Below are the code and all the weights of a small trained network. Each question names an input and a class and asks about switching units off, where a switched-off unit gives its printed mean instead of its output.

import numpy as np


def w(rows, s, z=0):
    codes = np.array(rows[::2]) - 128.0
    scale = np.full(codes.shape[1], s)
    scale[-1] = z or s
    return codes * scale


def f(y):
    return np.maximum(y, 0)


def log_softmax(a):
    a = a - a.max(-1, keepdims=True)
    return a - np.log(np.exp(a).sum(-1, keepdims=True))


def net(x, mask):
    res = np.array(x, float).reshape(1, 6) / 4 @ E
    y = f(res @ A[0][:, :-1].T + A[0][:, -1])
    res = res + np.where(mask, y, B[0][:, -1]) @ B[0][:, :-1]
    return log_softmax(res[-1] @ U[:, :-1].T + U[:, -1])


A, B = {}, {}
E = w([
[180,29,188,157,197,141,178,98,118,117,107],'x0',
[132,137,166,194,91,183,124,156,34,87,191],'x1',
[203,83,120,140,69,145,213,113,99,76,50],'x2',
[116,44,52,182,85,180,148,103,58,226,150],'x3',
[50,64,197,99,137,178,146,43,134,60,184],'x4',
[181,156,191,1,150,230,128,109,77,121,103],'x5',
],0.0092)
A[0] = w([
[157,147,184,87,131,135,117,95,106,110,136,128],'n0',
[105,150,119,125,133,160,59,108,139,150,179,45],'n1',
[124,159,121,84,164,139,87,151,142,159,134,73],'n2',
[217,172,155,164,133,129,150,161,91,108,89,103],'n3',
[98,99,76,162,103,104,123,128,152,143,128,34],'n4',
[89,170,144,133,128,96,91,142,84,76,166,72],'n5',
[80,108,139,121,121,166,128,105,102,190,176,125],'n6',
[149,151,212,50,135,189,130,110,118,101,138,117],'n7',
[126,64,178,129,148,151,186,68,135,65,135,138],'n8',
[66,166,178,147,110,141,81,154,112,48,223,144],'n9',
[72,137,109,109,150,131,123,91,174,129,134,113],'n10',
[113,122,111,115,96,106,110,90,105,135,150,124],'n11',
[135,140,180,75,155,186,133,140,104,88,90,132],'n12',
[127,134,61,79,139,125,122,149,90,163,127,134],'n13',
[113,133,169,99,135,168,166,103,106,107,96,3],'n14',
[136,149,100,117,135,96,127,150,153,98,126,71],'n15',
[110,120,122,125,128,111,118,131,109,84,115,24],'n16',
[153,140,195,91,131,159,142,106,153,113,93,71],'n17',
[112,129,192,100,213,89,96,118,159,140,126,133],'n18',
[82,171,168,159,113,146,86,123,121,64,199,150],'n19',
[112,175,133,65,150,156,80,143,129,176,158,138],'n20',
[86,117,114,107,123,101,167,120,146,141,150,70],'n21',
[160,183,139,109,135,127,132,171,96,104,94,110],'n22',
[154,125,171,66,127,171,154,137,105,98,138,159],'n23',
[156,117,150,87,144,108,157,136,131,122,129,16],'n24',
[144,129,124,90,91,110,134,151,127,112,103,75],'n25',
[126,99,164,93,133,150,128,116,155,107,131,92],'n26',
[139,102,113,155,112,153,129,113,61,167,152,125],'n27',
[134,87,147,141,125,168,131,122,94,137,147,90],'n28',
[131,162,126,53,142,146,23,124,115,173,168,143],'n29',
[119,35,146,153,151,245,163,86,36,129,172,148],'n30',
],0.012,0.0048)
B[0] = w([
[115,151,127,75,108,167,157,98,99,104,124,179],'n0',
[118,160,76,181,116,103,98,189,117,178,151,170],'n1',
[102,170,95,103,136,76,93,116,156,96,152,177],'n2',
[192,66,154,174,144,158,116,188,107,223,132,187],'n3',
[120,122,133,115,136,175,159,88,88,93,109,171],'n4',
[111,105,154,78,106,131,125,148,111,169,181,170],'n5',
[181,117,125,178,124,159,140,152,117,176,107,185],'n6',
[106,110,119,119,128,152,182,106,93,68,77,216],'n7',
[86,126,209,45,107,83,146,75,210,53,113,212],'n8',
[111,146,67,31,40,151,146,154,154,142,220,213],'n9',
[150,114,147,176,136,98,72,156,134,163,112,174],'n10',
[139,133,108,140,104,138,149,164,143,135,132,150],'n11',
[135,120,115,88,142,188,168,73,33,92,130,200],'n12',
[99,126,136,151,69,115,162,139,147,137,133,180],'n13',
[100,122,166,103,119,118,132,106,151,87,129,165],'n14',
[151,114,137,130,141,162,111,181,102,143,129,159],'n15',
[130,133,105,116,131,132,104,121,149,124,130,132],'n16',
[110,108,131,63,144,153,108,99,110,97,159,180],'n17',
[130,131,166,113,164,80,54,154,183,174,178,204],'n18',
[104,157,104,31,38,100,137,170,131,136,223,197],'n19',
[62,185,74,135,100,90,158,99,154,112,126,203],'n20',
[126,133,162,144,119,133,118,146,109,142,87,149],'n21',
[162,109,114,156,112,164,159,115,69,148,120,176],'n22',
[138,72,174,97,129,182,175,108,83,101,110,195],'n23',
[142,134,130,110,135,137,127,120,95,121,151,148],'n24',
[146,109,130,152,118,163,123,132,126,120,130,150],'n25',
[118,133,151,110,136,90,127,132,136,114,105,166],'n26',
[143,133,129,135,84,152,116,166,157,187,155,183],'n27',
[180,82,150,127,147,149,105,138,132,143,157,168],'n28',
[64,177,61,131,94,81,150,120,163,114,101,215],'n29',
[171,7,254,86,151,200,108,146,94,135,208,251],'n30',
],0.0097,0.017)
U = w([
[137,152,66,237,115,149,144,141,91,166,6,176],'0',
[161,103,146,103,105,194,126,153,97,158,168,197],'1',
[165,108,194,166,240,70,42,144,176,145,90,132],'2',
[124,186,92,82,254,107,60,114,110,105,128,3],'3',
[89,120,147,67,127,163,177,59,111,25,88,128],'4',
[47,197,75,104,76,72,118,134,158,126,137,71],'5',
],0.0099,0.0022)

Each question gives the input, the list of numbers given to net, and the class t.
The units are the neurons (one row each of A and B). Each row of codes is followed by its name. A weight is (code - 128) times the scale printed after its matrix; where a second scale follows, it is the last column's (A, B and U).
mask holds one flag per neuron, in row order. A switched-off neuron (its flag False) gives its mean, the last column of its row in B, instead of its output. The means were averaged over made-up inputs and are rounded, as every weight is.
A unit's drop is (log p(t) with every unit on - log p(t) with that unit switched off) / (log p(t) with every unit on - log p(t) with every unit switched off).
The circuit of an input: a set's keep is (log p(t) with only the set's units on - log p(t) with every unit switched off) / (log p(t) with every unit on - log p(t) with every unit switched off). Starting from the 12 units with the biggest drops (on a tie, the unit counted first), units are removed one at a time, each time the one whose removal leaves the highest keep (on an exact tie, the one counted first), for as long as the keep stays at least 0.8.
units of the circuit, in order: the units of the circuit, biggest drop first
unit that matters most: the unit with the biggest drop
top k neurons: the k neurons with the biggest drops, biggest first
drop of u: that unit's drop, to one decimal
input [-6,-3,3,-6,4,-2], class 5: units of the circuit, in order	n30
input [1,-8,-3,-7,5,-1], class 3: units of the circuit, in order	n18, n17
input [3,-6,-7,-4,1,1], class 5: top 3 neurons	n30, n29, n20
input [-4,2,-1,3,2,-5], class 5: top 3 neurons	n30, n3, n23
input [5,7,1,6,8,7], class 4: top 4 neurons	n8, n7, n14, n12
input [8,2,1,2,0,6], class 4: top 2 neurons	n8, n7
input [8,-3,-8,-4,8,-7], class 5: top 3 neurons	n9, n19, n30
input [-1,-1,0,-6,-7,-8], class 0: top 2 neurons	n30, n8
input [0,3,0,-4,-6,5], class 4: top 3 neurons	n30, n7, n12
input [-2,8,3,-6,0,3], class 4: top 3 neurons	n7, n12, n30
input [3,-8,-3,4,0,1], class 2: top 2 neurons	n9, n19
input [2,-2,-3,-7,2,-7], class 5: top 3 neurons	n30, n9, n19
input [0,4,-7,0,4,-7], class 5: drop of n30	0.2
input [8,-7,2,0,-7,1], class 2: unit that matters most	n9
input [2,-3,2,7,-8,-3], class 0: drop of n30	0.2
input [6,-2,-7,1,4,-5], class 2: drop of n22	0.0
